Below is a small trained network, with its code and all its weights. Each question gives an input and a target symbol and asks what happens when units are switched off, that is, made to give their printed mean instead of their output.

import numpy as np


def w(rows, s, z=0):
    codes = np.array(rows[::2]) - 128.0
    scale = np.full(codes.shape[1], s)
    scale[-1] = z or s
    return codes * scale


def norm(h):
    return h / np.sqrt((h * h).mean(-1, keepdims=True) + 1e-5)


def f(y):
    return np.maximum(y, 0)


def softmax(a):
    e = np.exp(a - a.max(-1, keepdims=True))
    return e / e.sum(-1, keepdims=True)


def log_softmax(a):
    a = a - a.max(-1, keepdims=True)
    return a - np.log(np.exp(a).sum(-1, keepdims=True))


def net(x, mask):
    ids = ['ΓΔΦβζλμξτ'.index(c) for c in x.split()]
    T = len(ids)
    res = E[ids] + P[:T]
    u = 0
    for l in range(2):
        r = norm(res)
        for j in range(2):
            rows = slice(2 * j, 2 * j + 2)
            q, k, v = (r @ M[l][rows].T for M in (Q, K, V))
            z = softmax(np.where(np.tri(T) > 0, q @ k.T / 2**0.5, -1e9)) @ v
            o = O[l][rows]
            res = res + np.where(mask[u + j], z, o[:, -1]) @ o[:, :-1]
        u += 2
        y = f(norm(res) @ A[l][:, :-1].T + A[l][:, -1])
        res = res + np.where(mask[u : u + 4], y, B[l][:, -1]) @ B[l][:, :-1]
        u += 4
    return log_softmax(norm(res)[-1] @ U[:, :-1].T + U[:, -1])


Q, K, V, O, A, B = {}, {}, {}, {}, {}, {}
E = w([
[171,82,95,86,152,170,100,38],'Γ',
[56,183,125,109,97,105,40,24],'Δ',
[55,59,130,194,104,97,55,179],'Φ',
[146,39,158,98,126,18,63,141],'β',
[233,238,248,214,44,170,173,141],'ζ',
[85,201,126,192,127,79,108,82],'λ',
[42,158,83,82,187,151,189,211],'μ',
[15,96,100,186,95,229,129,78],'ξ',
[110,191,108,115,50,105,190,52],'τ',
],0.017)
P = w([
[63,2,30,146,97,108,73,200],'0',
[111,121,24,88,159,164,35,179],'1',
[104,131,66,107,161,166,49,169],'2',
[89,135,101,117,159,161,74,155],'3',
[81,144,123,126,155,148,94,142],'4',
[88,117,142,140,144,135,109,150],'5',
[94,98,145,151,138,124,119,159],'6',
[86,102,166,160,135,119,139,147],'7',
[87,79,177,169,133,107,150,155],'8',
[82,84,182,179,131,107,160,147],'9',
[89,66,185,185,123,98,167,158],'10',
[90,45,168,191,112,97,175,164],'11',
],0.0062)
Q[0] = w([
[16,103,154,133,154,50,14,193],'0.h1',
[47,141,82,142,108,7,189,126],'0.h1',
[165,103,152,182,91,64,177,252],'0.h2',
[151,63,140,151,102,14,2,92],'0.h2',
],0.0081)
K[0] = w([
[178,118,255,193,163,200,53,157],'0.h1',
[183,235,195,174,7,94,147,133],'0.h1',
[209,86,142,162,66,89,150,208],'0.h2',
[51,73,100,70,126,78,34,131],'0.h2',
],0.0091)
V[0] = w([
[58,81,88,82,113,96,99,87],'0.h1',
[133,167,122,160,127,66,244,118],'0.h1',
[41,128,77,108,211,132,186,3],'0.h2',
[152,153,204,139,114,162,128,77],'0.h2',
],0.0065)
O[0] = w([
[64,79,208,169,145,45,195,194,227],'0.h1',
[190,163,102,162,195,144,58,116,232],'0.h1',
[196,26,75,192,69,77,84,172,254],'0.h2',
[70,115,78,3,65,139,111,162,87],'0.h2',
],0.0078,0.00092)
A[0] = w([
[254,174,60,115,231,118,116,47,53],'0.n1',
[53,157,187,240,132,154,93,130,134],'0.n2',
[182,207,221,177,83,245,143,181,118],'0.n3',
[138,58,136,77,168,37,127,70,5],'0.n4',
],0.0065,0.0012)
B[0] = w([
[153,2,39,54,107,145,176,62,182],'0.n1',
[218,166,158,111,105,169,62,117,254],'0.n2',
[175,83,68,97,20,67,151,238,178],'0.n3',
[171,209,196,148,167,15,70,108,182],'0.n4',
],0.0095,0.0053)
Q[1] = w([
[76,47,148,170,135,118,95,126],'1.h1',
[89,66,191,172,106,63,77,137],'1.h1',
[93,171,197,2,158,191,138,110],'1.h2',
[66,163,78,112,188,141,133,156],'1.h2',
],0.0098)
K[1] = w([
[184,142,197,102,20,103,115,158],'1.h1',
[204,222,226,110,80,179,90,219],'1.h1',
[105,88,155,254,169,109,187,85],'1.h2',
[133,98,74,90,176,158,74,11],'1.h2',
],0.0078)
V[1] = w([
[87,144,111,135,151,157,60,66],'1.h1',
[164,177,215,86,112,212,115,134],'1.h1',
[91,100,126,203,177,159,123,1],'1.h2',
[75,117,122,178,116,149,224,117],'1.h2',
],0.0076)
O[1] = w([
[106,135,118,245,81,146,163,112,128],'1.h1',
[111,109,173,152,135,107,75,136,49],'1.h1',
[181,88,72,100,97,191,82,97,3],'1.h2',
[46,99,107,190,133,172,97,73,103],'1.h2',
],0.011,0.0049)
A[1] = w([
[89,223,151,85,144,87,211,130,1],'1.n1',
[114,110,181,125,135,150,143,162,19],'1.n2',
[151,203,85,127,57,140,192,8,97],'1.n3',
[142,200,184,193,117,154,255,164,207],'1.n4',
],0.0087,0.0035)
B[1] = w([
[55,143,97,108,185,150,141,92,191],'1.n1',
[131,54,175,102,159,120,50,151,142],'1.n2',
[109,112,209,167,126,155,165,184,254],'1.n3',
[92,73,122,214,122,47,3,37,246],'1.n4',
],0.013,0.0061)
U = w([
[133,156,235,76,220,37,153,160,104],'Γ',
[115,51,99,125,48,171,90,67,87],'Δ',
[226,211,109,194,167,121,85,148,204],'Φ',
[211,44,133,73,132,84,134,62,207],'β',
[82,171,117,75,2,23,104,112,54],'ζ',
[156,128,182,172,130,112,240,174,208],'λ',
[88,198,153,57,136,140,158,91,233],'μ',
[109,66,254,104,154,152,40,213,2],'ξ',
[15,153,63,186,222,60,133,70,58],'τ',
],0.0078,0.0039)

Each question gives the input, a string of symbols that net reads in full, and the target symbol t.
The units are the heads (2 rows each of Q, K, V and O) and the neurons (one row each of A and B). Each row of codes is followed by its name. A weight is (code - 128) times the scale printed after its matrix; where a second scale follows, it is the last column's (O, A, B and U).
mask holds one flag per unit, layer by layer, with each layer's heads first. A switched-off unit (its flag False) gives its mean, the last column of its rows in O or B, instead of its output. The means were averaged over made-up inputs and are rounded, as every weight is.
A unit's drop is (log p(t) with every unit on - log p(t) with that unit switched off) / (log p(t) with every unit on - log p(t) with every unit switched off).
The circuit of an input: a set's keep is (log p(t) with only the set's units on - log p(t) with every unit switched off) / (log p(t) with every unit on - log p(t) with every unit switched off). Starting from all 12 units, units are removed one at a time, each time the one whose removal leaves the highest keep (on an exact tie, the one counted first), for as long as the keep stays at least 0.8.
circuit, biggest first: the units of the circuit, biggest drop first
most important unit: the unit with the biggest drop
k most important neurons: the k neurons with the biggest drops, biggest first
k most important neurons of layer l: the k neurons of layer l with the biggest drops, biggest first
heads that matter: for each layer, one digit per head in row order, 1 if its drop is at least 0.15 and else 0, layers parted by /
input μ ξ Γ μ μ Φ ξ μ λ μ, target Φ: heads that matter -> 11 / 01
input μ μ Γ μ μ μ Γ Γ μ, target β: most important unit -> 1.h2
input μ ξ ζ λ τ Φ Γ λ, target λ: 3 most important neurons -> (1.n3 0.n1 0.n4)
input λ ξ λ λ Γ τ ζ τ Δ μ Γ, target Γ: heads that matter -> 00 / 11
input Δ τ ζ ζ λ μ β μ ζ, target ζ: circuit, biggest first -> (0.n3 0.h2)
input μ λ τ ζ, target ζ: heads that matter -> 01 / 00
input μ β τ ζ τ Φ λ μ μ, target μ: heads that matter -> 11 / 00
input Γ μ Γ, target τ: heads that matter -> 10 / 01
input ξ λ β, target Γ: heads that matter -> 11 / 01
input μ μ τ ζ ζ Φ ζ τ, target τ: 2 most important neurons -> (1.n1 0.n1)
input Δ Δ λ ζ τ μ τ μ Δ Δ ξ, target ξ: circuit, biggest first -> (1.h1 1.n4)
input μ ξ Φ μ Φ ξ μ τ, target λ: 2 most important neurons of layer 1 -> (1.n3 1.n4)
input Δ β λ λ λ, target Φ: circuit, biggest first -> (0.n2 1.h2)
input β τ τ Δ, target ζ: most important unit -> 0.h2
input β Γ Δ, target ζ: circuit, biggest first -> (0.h2 0.h1 1.n4 1.n3)
input Γ ζ Δ, target Δ: 2 most important neurons -> (0.n1 1.n3)
input λ μ ζ λ Γ λ Γ μ Δ Φ, target Φ: 2 most important neurons -> (0.n2 1.n3)
input Γ Δ λ μ β τ, target λ: heads that matter -> 10 / 00
input τ Δ μ ζ τ τ λ Δ λ, target λ: 2 most important neurons -> (0.n1 1.n3)
input Γ τ ξ ξ Δ μ λ λ, target Φ: 2 most important neurons of layer 0 -> (0.n2 0.n3)
input λ μ λ μ, target Φ: heads that matter -> 01 / 01
input ξ Δ ζ τ τ, target τ: 3 most important neurons -> (1.n1 0.n3 1.n4)
input Γ Δ ζ μ Φ μ μ τ μ μ, target μ: most important neuron of layer 1 -> (1.n4)
